Here is a tiny trained network, its code and every weight. The questions are about switching its units off for an input and a class, where a switched-off unit gives its printed mean instead of its output.

import numpy as np


def w(rows, s, z=0):
    codes = np.array(rows[::2]) - 128.0
    scale = np.full(codes.shape[1], s)
    scale[-1] = z or s
    return codes * scale


def f(y):
    return y / 2 * (1 + np.tanh(0.7978845608 * (y + 0.044715 * y**3)))


def log_softmax(a):
    a = a - a.max(-1, keepdims=True)
    return a - np.log(np.exp(a).sum(-1, keepdims=True))


def net(x, mask):
    res = np.array(x, float).reshape(1, 8) / 4 @ E
    y = f(res @ A[0][:, :-1].T + A[0][:, -1])
    res = res + np.where(mask, y, B[0][:, -1]) @ B[0][:, :-1]
    return log_softmax(res[-1] @ U[:, :-1].T + U[:, -1])


A, B = {}, {}
E = w([
[176,224,67,92,15,207,96,163,112,173,94,140],'x0',
[169,194,206,220,136,172,130,72,33,44,93,109],'x1',
[218,135,136,212,110,85,129,81,91,163,64,233],'x2',
[148,97,97,118,124,69,125,31,184,113,253,136],'x3',
[64,138,200,68,164,126,150,210,86,99,158,122],'x4',
[23,139,29,127,193,170,204,135,161,73,100,158],'x5',
[160,154,107,38,192,110,116,59,143,2,110,183],'x6',
[142,137,138,34,173,49,205,145,18,94,154,128],'x7',
],0.0075)
A[0] = w([
[108,106,121,126,141,125,127,146,174,146,158,123,4],'N0',
[174,169,139,171,131,125,175,103,51,115,103,189,146],'N1',
[138,48,155,148,143,56,125,148,162,193,163,180,193],'N2',
[176,144,82,104,45,120,116,181,115,219,110,147,133],'N3',
[121,108,144,147,135,108,136,136,162,157,149,144,70],'N4',
[127,123,151,193,147,143,133,169,104,142,7,132,153],'N5',
[187,142,209,43,137,84,107,127,64,97,137,124,165],'N6',
[76,139,82,42,202,118,199,173,108,80,95,163,160],'N7',
[138,82,155,156,144,65,187,113,68,151,180,99,131],'N8',
[172,111,72,117,140,68,128,25,157,119,143,160,79],'N9',
[96,118,159,121,159,138,104,132,145,95,125,108,54],'N10',
[128,147,112,110,93,163,83,145,157,125,106,155,64],'N11',
],0.011,0.004)
B[0] = w([
[130,161,136,118,111,143,114,111,115,88,115,122,162],'N0',
[108,182,173,62,52,190,55,84,158,93,35,121,211],'N1',
[106,144,160,100,170,78,105,82,160,13,133,68,218],'N2',
[99,128,126,167,138,143,222,236,57,199,159,148,224],'N3',
[134,150,138,124,131,109,126,109,138,70,129,115,152],'N4',
[120,209,154,92,21,215,99,116,106,150,54,163,210],'N5',
[17,175,233,107,146,107,105,121,137,38,112,18,212],'N6',
[165,38,66,216,201,28,182,144,163,141,254,111,250],'N7',
[74,147,179,118,175,81,152,150,121,97,135,35,193],'N8',
[200,120,62,161,64,183,112,99,149,150,111,222,217],'N9',
[150,166,147,148,116,133,155,159,76,157,125,159,149],'N10',
[106,131,147,143,153,108,166,155,111,149,164,101,165],'N11',
],0.0092,0.014)
U = w([
[81,114,145,141,219,73,163,166,120,110,211,66,163],'0',
[146,133,90,141,95,181,166,207,82,250,116,209,110],'1',
[156,1,143,59,177,119,74,110,49,173,86,169,1],'2',
[72,186,186,84,99,151,62,86,125,75,28,107,158],'3',
[228,85,39,144,151,106,101,37,175,92,149,195,121],'4',
],0.0079,0.0077)

Each question gives the input, the list of numbers given to net, and the class t.
The units are the neurons (one row each of A and B). Each row of codes is followed by its name. A weight is (code - 128) times the scale printed after its matrix; where a second scale follows, it is the last column's (A, B and U).
mask holds one flag per neuron, in row order. A switched-off neuron (its flag False) gives its mean, the last column of its row in B, instead of its output. The means were averaged over made-up inputs and are rounded, as every weight is.
A unit's drop is (log p(t) with every unit on - log p(t) with that unit switched off) / (log p(t) with every unit on - log p(t) with every unit switched off).
The circuit of an input: a set's keep is (log p(t) with only the set's units on - log p(t) with every unit switched off) / (log p(t) with every unit on - log p(t) with every unit switched off). Starting from all 12 units, units are removed one at a time, each time the one whose removal leaves the highest keep (on an exact tie, the one counted first), for as long as the keep stays at least 0.8.
circuit, biggest first: the units of the circuit, biggest drop first
most important unit: the unit with the biggest drop
k most important neurons: the k neurons with the biggest drops, biggest first
drop of u: that unit's drop, to one decimal
input [1,-3,3,-5,8,5,6,-4], class 0: most important unit : N7
input [-4,-2,-8,-7,3,1,0,-7], class 1: circuit, biggest first : [N2, N6]
input [4,-1,7,5,-4,-1,4,5], class 3: 2 most important neurons : [N7, N1]
input [2,3,-4,-7,-6,8,5,2], class 4: circuit, biggest first : [N7, N6, N3]
input [-2,1,4,2,4,3,-7,1], class 3: 2 most important neurons : [N7, N3]
input [8,2,-7,5,-6,-2,6,-6], class 4: 2 most important neurons : [N5, N10]
input [8,8,-6,3,5,0,-3,-3], class 0: 3 most important neurons : [N1, N5, N9]
input [-8,-7,8,-1,-1,-6,-4,-3], class 3: 4 most important neurons : [N7, N2, N5, N11]
input [-8,-8,7,6,3,7,-4,-4], class 4: 2 most important neurons : [N9, N6]
input [8,-1,-7,8,-4,2,4,-3], class 4: 2 most important neurons : [N5, N3]
input [5,1,3,0,0,-7,-8,5], class 3: 3 most important neurons : [N7, N6, N1]
input [-7,-2,2,1,-7,2,-7,-7], class 3: 2 most important neurons : [N7, N2]
input [2,-5,-3,-7,-3,-1,-5,8], class 1: 3 most important neurons : [N3, N2, N6]
input [-2,-8,-3,6,1,2,1,1], class 4: most important unit : N9
input [3,4,-3,5,-4,7,-1,-4], class 4: 2 most important neurons : [N3, N6]
input [-3,5,-4,2,5,4,-8,-4], class 3: 2 most important neurons : [N7, N3]
input [8,7,-6,0,4,8,-6,-8], class 1: 3 most important neurons : [N6, N2, N1]
input [-3,3,1,-4,-4,1,1,6], class 3: drop of N1 : 0.5
input [-6,7,-1,7,-6,-3,-5,5], class 3: drop of N7 : 0.8
input [-1,3,2,4,-3,7,4,5], class 4: drop of N5 : 0.0
input [5,0,1,7,-8,-1,1,-7], class 1: most important unit : N3
